Below are the code and all the weights of a small trained network. Each question names an input and a class and asks about switching units off, where a switched-off unit gives its printed mean instead of its output.

import numpy as np


def w(rows, s, z=0):
    codes = np.array(rows[::2]) - 128.0
    scale = np.full(codes.shape[1], s)
    scale[-1] = z or s
    return codes * scale


def f(y):
    return np.maximum(y, 0)


def log_softmax(a):
    a = a - a.max(-1, keepdims=True)
    return a - np.log(np.exp(a).sum(-1, keepdims=True))


def net(x, mask):
    res = np.array(x, float).reshape(1, 3) / 4 @ E
    y = f(res @ A[0][:, :-1].T + A[0][:, -1])
    res = res + np.where(mask, y, B[0][:, -1]) @ B[0][:, :-1]
    return log_softmax(res[-1] @ U[:, :-1].T + U[:, -1])


A, B = {}, {}
E = w([
[127,130,131,126],'x0',
[147,218,48,100],'x1',
[2,140,128,151],'x2',
],0.0094)
A[0] = w([
[136,180,118,103,162],'N1',
[105,87,163,156,127],'N2',
[168,184,55,93,97],'N3',
[177,184,107,93,156],'N4',
[48,146,97,176,69],'N5',
[179,148,113,133,114],'N6',
[130,70,155,193,93],'N7',
[132,194,110,100,81],'N8',
[85,113,115,97,254],'N9',
[180,102,123,115,81],'N10',
[100,131,151,140,130],'N11',
[128,95,182,181,140],'N12',
[5,90,127,179,88],'N13',
[124,90,163,128,99],'N14',
[211,100,145,110,69],'N15',
[136,47,144,147,85],'N16',
[172,98,231,116,110],'N17',
[121,100,168,142,89],'N18',
[58,160,125,174,75],'N19',
],0.011,0.0084)
B[0] = w([
[57,106,130,161,193],'N1',
[96,179,131,138,179],'N2',
[60,163,62,137,207],'N3',
[109,150,165,160,213],'N4',
[199,180,165,38,179],'N5',
[124,153,194,103,168],'N6',
[61,226,67,110,170],'N7',
[77,220,122,104,164],'N8',
[229,116,175,218,254],'N9',
[177,121,153,36,151],'N10',
[176,148,135,130,158],'N11',
[81,137,71,150,188],'N12',
[163,117,170,69,224],'N13',
[78,196,66,113,155],'N14',
[205,142,171,41,169],'N15',
[59,206,99,103,165],'N16',
[71,243,142,151,184],'N17',
[101,190,87,86,151],'N18',
[171,123,174,2,174],'N19',
],0.0069,0.0086)
U = w([
[139,124,127,148,254],'0',
[183,115,119,2,27],'1',
[32,150,35,118,14],'2',
[177,6,57,225,195],'3',
],0.012,0.0063)

Each question gives the input, the list of numbers given to net, and the class t.
The units are the neurons (one row each of A and B). Each row of codes is followed by its name. A weight is (code - 128) times the scale printed after its matrix; where a second scale follows, it is the last column's (A, B and U).
mask holds one flag per neuron, in row order. A switched-off neuron (its flag False) gives its mean, the last column of its row in B, instead of its output. The means were averaged over made-up inputs and are rounded, as every weight is.
A unit's drop is (log p(t) with every unit on - log p(t) with that unit switched off) / (log p(t) with every unit on - log p(t) with every unit switched off).
The circuit of an input: a set's keep is (log p(t) with only the set's units on - log p(t) with every unit switched off) / (log p(t) with every unit on - log p(t) with every unit switched off). Starting from the 12 units with the biggest drops (on a tie, the unit counted first), units are removed one at a time, each time the one whose removal leaves the highest keep (on an exact tie, the one counted first), for as long as the keep stays at least 0.8.
units of the circuit, in order: the units of the circuit, biggest drop first
most important unit: the unit with the biggest drop
top k neurons: the k neurons with the biggest drops, biggest first
drop of u: that unit's drop, to one decimal
input [-4,7,-5], class 2: most important unit => N3
input [0,-2,6], class 1: units of the circuit, in order => [N13 N19]
input [-5,-7,3], class 2: units of the circuit, in order => [N7 N12]
input [1,-5,6], class 1: top 2 neurons => [N13 N19]
input [-1,-8,6], class 2: top 4 neurons => [N7 N12 N16 N14]
input [-6,5,6], class 0: top 2 neurons => [N9 N15]
input [-5,-4,6], class 1: top 3 neurons => [N13 N19 N5]
input [-4,-8,6], class 2: top 2 neurons => [N7 N12]
input [2,0,2], class 3: drop of N14 => 0.0
input [-7,6,6], class 0: drop of N16 => 0.1
input [-5,-2,8], class 1: drop of N5 => 0.1
